Here is a tiny trained network, its code and every weight. The questions are about switching its units off for an input and a target symbol, where a switched-off unit gives its printed mean instead of its output.

import numpy as np


def w(rows, s, z=0):
    codes = np.array(rows[::2]) - 128.0
    scale = np.full(codes.shape[1], s)
    scale[-1] = z or s
    return codes * scale


def f(y):
    return np.maximum(y, 0)


def softmax(a):
    e = np.exp(a - a.max(-1, keepdims=True))
    return e / e.sum(-1, keepdims=True)


def log_softmax(a):
    a = a - a.max(-1, keepdims=True)
    return a - np.log(np.exp(a).sum(-1, keepdims=True))


def net(x, mask):
    ids = ['ΔΘΞΣΩπ'.index(c) for c in x.split()]
    T = len(ids)
    res = E[ids] + P[:T]
    u = 0
    for l in range(2):
        q, k, v = (res @ M[l].T for M in (Q, K, V))
        z = softmax(np.where(np.tri(T) > 0, q @ k.T / 2**0.5, -1e9)) @ v
        res = res + np.where(mask[u], z, O[l][:, -1]) @ O[l][:, :-1]
        u += 1
        y = f(res @ A[l][:, :-1].T + A[l][:, -1])
        res = res + np.where(mask[u : u + 4], y, B[l][:, -1]) @ B[l][:, :-1]
        u += 4
    return log_softmax(res[-1] @ U[:, :-1].T + U[:, -1])


Q, K, V, O, A, B = {}, {}, {}, {}, {}, {}
E = w([
[248,214,75,180,164,34],'Δ',
[144,101,125,38,96,115],'Θ',
[138,157,131,131,111,35],'Ξ',
[148,141,146,95,215,169],'Σ',
[103,198,122,137,57,138],'Ω',
[185,189,140,131,34,24],'π',
],0.016)
P = w([
[12,80,19,139,240,105],'0',
[85,20,121,201,188,127],'1',
[99,47,125,191,172,128],'2',
[119,73,122,174,151,133],'3',
[130,87,127,158,138,135],'4',
[137,101,132,146,131,137],'5',
[145,118,132,130,122,140],'6',
[151,131,138,120,115,143],'7',
[160,143,143,109,108,142],'8',
[164,155,149,100,104,147],'9',
[167,166,157,84,109,150],'10',
[180,173,154,80,97,148],'11',
[189,182,150,72,101,149],'12',
],0.011)
Q[0] = w([
[73,158,128,103,176,253],'0.h1',
[75,46,162,57,33,126],'0.h1',
],0.018)
K[0] = w([
[53,169,59,98,140,152],'0.h1',
[96,176,252,89,103,126],'0.h1',
],0.016)
V[0] = w([
[222,105,89,18,238,54],'0.h1',
[178,254,170,61,135,25],'0.h1',
],0.0082)
O[0] = w([
[29,125,255,165,56,83,161],'0.h1',
[86,14,70,166,43,146,254],'0.h1',
],0.0059,0.008)
A[0] = w([
[117,127,160,115,204,124,2],'0.n1',
[63,65,127,104,176,201,84],'0.n2',
[8,154,153,159,137,222,108],'0.n3',
[249,200,114,129,123,120,105],'0.n4',
],0.019,0.0095)
B[0] = w([
[130,201,248,124,199,21,148],'0.n1',
[27,94,159,14,91,133,169],'0.n2',
[183,193,45,209,175,108,197],'0.n3',
[70,161,230,59,101,156,253],'0.n4',
],0.014,0.0059)
Q[1] = w([
[118,144,149,85,4,191],'1.h1',
[74,92,204,38,70,68],'1.h1',
],0.034)
K[1] = w([
[175,135,72,127,90,179],'1.h1',
[169,152,176,97,3,114],'1.h1',
],0.042)
V[1] = w([
[159,92,164,159,187,177],'1.h1',
[255,207,63,110,127,152],'1.h1',
],0.007)
O[1] = w([
[185,28,130,99,1,57,1],'1.h1',
[175,76,203,175,62,146,59],'1.h1',
],0.0045,0.0081)
A[1] = w([
[168,92,181,178,107,207,1],'1.n1',
[251,89,106,75,179,164,82],'1.n2',
[147,121,166,74,137,146,63],'1.n3',
[103,35,96,122,181,244,68],'1.n4',
],0.023,0.006)
B[1] = w([
[223,141,185,173,131,160,145],'1.n1',
[253,132,87,72,132,99,141],'1.n2',
[176,108,69,148,129,128,255],'1.n3',
[82,120,193,185,252,179,166],'1.n4',
],0.015,0.0096)
U = w([
[98,68,22,255,140,57,160],'Δ',
[137,106,200,147,133,57,182],'Θ',
[73,161,134,32,120,153,160],'Ξ',
[127,163,132,135,182,85,2],'Σ',
[167,81,103,101,189,82,67],'Ω',
[103,94,124,142,189,129,58],'π',
],0.0066,0.0096)

Each question gives the input, a string of symbols that net reads in full, and the target symbol t.
The units are the heads (2 rows each of Q, K, V and O) and the neurons (one row each of A and B). Each row of codes is followed by its name. A weight is (code - 128) times the scale printed after its matrix; where a second scale follows, it is the last column's (O, A, B and U).
mask holds one flag per unit, layer by layer, with each layer's heads first. A switched-off unit (its flag False) gives its mean, the last column of its rows in O or B, instead of its output. The means were averaged over made-up inputs and are rounded, as every weight is.
A unit's drop is (log p(t) with every unit on - log p(t) with that unit switched off) / (log p(t) with every unit on - log p(t) with every unit switched off).
The circuit of an input: a set's keep is (log p(t) with only the set's units on - log p(t) with every unit switched off) / (log p(t) with every unit on - log p(t) with every unit switched off). Starting from all 10 units, units are removed one at a time, each time the one whose removal leaves the highest keep (on an exact tie, the one counted first), for as long as the keep stays at least 0.8.
units of the circuit, in order: the units of the circuit, biggest drop first
top k neurons: the k neurons with the biggest drops, biggest first
top k neurons in layer l: the k neurons of layer l with the biggest drops, biggest first
drop of u: that unit's drop, to one decimal
input Ξ π Ξ π Θ Ω, target Δ: top 2 neurons in layer 0 -> [0.n4 0.n3]
input Ω Ω π Ω Δ π Θ π, target Ξ: top neuron -> [1.n3]
input Ξ Ω Σ, target Ξ: top 3 neurons -> [0.n2 0.n1 1.n3]
input Δ Σ Ω Ω π Ω Θ, target π: units of the circuit, in order -> [1.n4 0.n3 0.h1 0.n1]
input π Θ Ω Ω Ξ Ω Σ Δ Θ π Ω Σ, target π: top 2 neurons -> [1.n4 0.n2]
input Ω Θ Δ Δ, target Θ: units of the circuit, in order -> [1.n3 0.h1]
input Δ Θ Δ Σ Σ Ω Ξ Σ Σ, target Δ: top 2 neurons in layer 0 -> [0.n3 0.n4]
input Ω Ω Δ Ω Δ, target Θ: units of the circuit, in order -> [0.h1 1.n3]
input Θ Ω Ω Σ, target Θ: top 3 neurons -> [0.n1 0.n3 1.n3]
input π Ω Σ Ω Θ Θ π Ω Ω Θ, target Ω: top 3 neurons -> [1.n2 0.n4 0.n2]
input Δ Ξ Ω Θ Ω Θ Θ, target Ω: units of the circuit, in order -> [0.h1 1.n2 0.n4]
input Ξ Θ Ω Σ, target Ξ: top 2 neurons -> [0.n2 0.n3]
input Σ Θ Ω Ω Ω π Ω Δ Θ Θ Θ Ω Σ, target Σ: units of the circuit, in order -> [0.h1 0.n2 0.n1 1.h1]
input Σ π Ω Ω π Ξ Ω π π Θ Σ, target Σ: top 2 neurons -> [0.n2 0.n1]
input Θ Ω Ξ Θ Δ Ω, target Θ: top 4 neurons -> [0.n3 1.n1 0.n4 0.n2]
input Θ π π π π Ω Ω π, target Ξ: top neuron -> [0.n4]
input π Θ Ω Ω Σ, target π: top 2 neurons -> [0.n2 1.n4]
input Ω Ω Θ Ω, target Ξ: drop of 0.h1 -> 6.4
input Θ π Ω Δ π π Ξ Ω Ω Σ, target Θ: drop of 0.h1 -> 2.7
input Δ Ξ Ω Ω Δ Ω Θ Θ π Θ Σ Σ, target Δ: drop of 0.n4 -> 0.2
